Below is a small trained network, with its code and all its weights. Each question gives an input and a class and asks what happens when units are switched off, that is, made to give their printed mean instead of their output.

import numpy as np


def w(rows, s, z=0):
    codes = np.array(rows[::2]) - 128.0
    scale = np.full(codes.shape[1], s)
    scale[-1] = z or s
    return codes * scale


def norm(h):
    return h / np.sqrt((h * h).mean(-1, keepdims=True) + 1e-5)


def f(y):
    return y / 2 * (1 + np.tanh(0.7978845608 * (y + 0.044715 * y**3)))


def log_softmax(a):
    a = a - a.max(-1, keepdims=True)
    return a - np.log(np.exp(a).sum(-1, keepdims=True))


def net(x, mask):
    res = np.array(x, float).reshape(1, 4) / 4 @ E
    u = 0
    for l in range(2):
        y = f(norm(res) @ A[l][:, :-1].T + A[l][:, -1])
        res = res + np.where(mask[u : u + 12], y, B[l][:, -1]) @ B[l][:, :-1]
        u += 12
    return log_softmax(norm(res)[-1] @ U[:, :-1].T + U[:, -1])


A, B = {}, {}
E = w([
[134,136,2,137,117],'x0',
[233,118,126,143,133],'x1',
[127,126,128,125,127],'x2',
[130,132,128,131,134],'x3',
],0.0033)
A[0] = w([
[204,139,253,130,121,3],'L0N0',
[124,115,126,138,128,118],'L0N1',
[146,124,139,182,92,128],'L0N2',
[25,145,222,150,156,68],'L0N3',
[107,97,133,153,118,123],'L0N4',
[145,132,126,156,121,111],'L0N5',
[50,101,214,68,97,70],'L0N6',
[4,147,84,158,138,40],'L0N7',
[127,129,128,127,129,121],'L0N8',
[118,169,144,92,108,82],'L0N9',
[101,83,135,118,137,85],'L0N10',
[135,140,142,131,101,125],'L0N11',
],0.0054,0.0011)
B[0] = w([
[47,1,151,74,152,216],'L0N0',
[127,133,127,128,134,127],'L0N1',
[138,66,102,158,178,130],'L0N2',
[186,196,71,219,114,251],'L0N3',
[116,178,158,132,167,131],'L0N4',
[142,91,94,135,158,127],'L0N5',
[179,201,96,206,132,230],'L0N6',
[49,61,84,93,148,229],'L0N7',
[129,128,132,127,122,127],'L0N8',
[107,127,201,140,64,127],'L0N9',
[97,134,192,145,49,129],'L0N10',
[129,98,139,148,121,127],'L0N11',
],0.0079,0.0033)
A[1] = w([
[120,188,105,121,101,106],'L1N0',
[130,129,117,129,108,109],'L1N1',
[249,159,104,86,135,8],'L1N2',
[137,124,149,149,140,140],'L1N3',
[107,102,245,51,142,10],'L1N4',
[132,106,115,128,124,153],'L1N5',
[15,169,113,66,108,26],'L1N6',
[130,126,115,130,106,120],'L1N7',
[117,85,111,120,110,167],'L1N8',
[77,127,141,124,133,119],'L1N9',
[186,254,190,192,74,14],'L1N10',
[156,106,108,165,100,138],'L1N11',
],0.0093,0.0011)
B[1] = w([
[116,47,208,153,150,159],'L1N0',
[144,123,164,133,125,131],'L1N1',
[165,99,48,193,4,195],'L1N2',
[112,164,62,78,113,133],'L1N3',
[12,4,131,81,107,169],'L1N4',
[108,153,155,133,122,149],'L1N5',
[201,192,122,11,114,210],'L1N6',
[141,128,170,132,122,135],'L1N7',
[99,178,170,128,121,171],'L1N8',
[165,139,95,99,117,145],'L1N9',
[16,251,142,187,192,255],'L1N10',
[99,167,170,119,119,168],'L1N11',
],0.012,0.0046)
U = w([
[77,212,151,220,172,200],'0',
[189,186,116,5,129,178],'1',
[199,107,163,155,153,1],'2',
[209,98,150,158,180,12],'3',
[188,111,157,152,146,30],'4',
[188,111,161,150,142,8],'5',
[61,16,158,90,133,187],'6',
[203,94,69,214,23,182],'7',
],0.014,0.0076)

Each question gives the input, the list of numbers given to net, and the class t.
The units are the neurons (one row each of A and B). Each row of codes is followed by its name. A weight is (code - 128) times the scale printed after its matrix; where a second scale follows, it is the last column's (A, B and U).
mask holds one flag per neuron, layer by layer. A switched-off neuron (its flag False) gives its mean, the last column of its row in B, instead of its output. The means were averaged over made-up inputs and are rounded, as every weight is.
A unit's drop is (log p(t) with every unit on - log p(t) with that unit switched off) / (log p(t) with every unit on - log p(t) with every unit switched off).
The circuit of an input: a set's keep is (log p(t) with only the set's units on - log p(t) with every unit switched off) / (log p(t) with every unit on - log p(t) with every unit switched off). Starting from the 12 units with the biggest drops (on a tie, the unit counted first), units are removed one at a time, each time the one whose removal leaves the highest keep (on an exact tie, the one counted first), for as long as the keep stays at least 0.8.
units of the circuit, in order: the units of the circuit, biggest drop first
top k neurons: the k neurons with the biggest drops, biggest first
top k neurons in layer l: the k neurons of layer l with the biggest drops, biggest first
drop of u: that unit's drop, to one decimal
input [-5,1,-3,2], class 6: units of the circuit, in order -> L0N0
input [0,5,8,-7], class 6: units of the circuit, in order -> L0N3; L0N6
input [7,2,-7,-6], class 7: top 2 neurons -> L0N0; L1N10
input [1,-8,-4,-6], class 1: top 3 neurons -> L0N7; L1N6; L1N10
input [6,1,-5,5], class 7: top 3 neurons -> L0N0; L1N10; L0N7
input [1,7,0,-5], class 7: top 2 neurons -> L0N7; L1N10
input [3,1,-7,8], class 7: top 2 neurons -> L0N0; L0N7
input [1,-6,-1,6], class 1: top 2 neurons in layer 1 -> L1N6; L1N10
input [-6,6,-1,3], class 6: drop of L1N4 -> 0.0
input [-2,1,4,2], class 6: drop of L0N0 -> 1.2
input [3,-8,-6,5], class 1: drop of L1N6 -> 0.1
input [-7,1,-8,-7], class 6: drop of L1N2 -> 0.1
